Small tables with named rows and columns. After each table, cells are looked up by row and column.

Table lota
|  | boz | vup | rak | rab | ref | vosuvil | kosir | zizodof |
|---|---|---|---|---|---|---|---|---|
| vavo | 4095 | 3450 | 4493 | 7163 | 3800 | 5874 | 4074 | 2632 |
| sadukof | 6925 | 5845 | 4907 | 7991 | 2414 | 6529 | 6680 | 2540 |
| kelavu | 3044 | 3607 | 4049 | 7648 | 5226 | 5590 | 6352 | 5036 |
| lofosis | 6997 | 4945 | 2584 | 6298 | 3543 | 4505 | 3159 | 5665 |

What is the boz of kelavu in lota? 3044
What is the rab of sadukof in lota? 7991
What is the kosir of lofosis in lota? 3159
What is the kosir of kelavu in lota? 6352
What is the vup of sadukof in lota? 5845
What is the rak of lofosis in lota? 2584
What is the vup of kelavu in lota? 3607
What is the vosuvil of lofosis in lota? 4505
What is the zizodof of lofosis in lota? 5665
What is the rak of sadukof in lota? 4907

doz:
         devag  nilin  podet
galud       56    154     63
difipor     74    173    176
ziki        94    197     67
zelepe      52    118    222
senef      201    166    140
duf        199    126    160
giv         34     71    154
pagumi      77     48    172
revu       113    197     74

revu, podet: 74
pagumi, podet: 172
zelepe, nilin: 118
pagumi, devag: 77
giv, nilin: 71
galud, nilin: 154
pagumi, nilin: 48
zelepe, podet: 222
galud, podet: 63
revu, nilin: 197
senef, podet: 140
duf, podet: 160
difipor, podet: 176
revu, devag: 113
senef, nilin: 166
galud, devag: 56

setufib =
columns: gose, tutoki, gat, gega, dig, noluf, farogu, deseve, fas, mut
menozol: [0.8, 0.8, 0.4, 0.3, 0.8, 0.8, 0.1, 0.8, 0.1, 0.1]
ziteso: [0.2, 0.2, 0.2, 0.4, 0.2, 0.2, 0.7, 0.3, 0.7, 0.7]
dogu: [0.5, 0.5, 0.5, 0.5, 0.5, 0.5, 0.5, 0.5, 0.5, 0.4]
kovese: [0.5, 0.5, 1.0, 0.8, 0.5, 0.5, 0.4, 0.5, 0.4, 0.4]
baz: [0.5, 0.6, 0.7, 0.6, 0.5, 0.6, 0.4, 0.5, 0.4, 0.4]
muremuv: [0.1, 0.1, 1.0, 1.0, 0.1, 0.1, 0.8, 0.1, 0.8, 0.8]
puz: [0.7, 0.8, 0.2, 0.2, 0.8, 0.8, 0.2, 0.8, 0.2, 0.2]
bosokuz: [0.4, 0.4, 0.6, 0.6, 0.4, 0.4, 0.5, 0.4, 0.5, 0.5]
milarof: [0.6, 0.6, 0.2, 0.2, 0.6, 0.6, 0.3, 0.6, 0.3, 0.3]
pinagur: [0.2, 0.2, 0.5, 0.6, 0.2, 0.2, 0.7, 0.2, 0.7, 0.7]

What is the gega of menozol in setufib?
0.3
What is the noluf of kovese in setufib?
0.5
What is the gat of bosokuz in setufib?
0.6
What is the fas of menozol in setufib?
0.1
What is the gose of puz in setufib?
0.7
What is the gat of milarof in setufib?
0.2
What is the noluf of muremuv in setufib?
0.1
What is the dig of menozol in setufib?
0.8
What is the fas of dogu in setufib?
0.5
What is the fas of bosokuz in setufib?
0.5
What is the dig of pinagur in setufib?
0.2
Row with the largest mut: muremuv

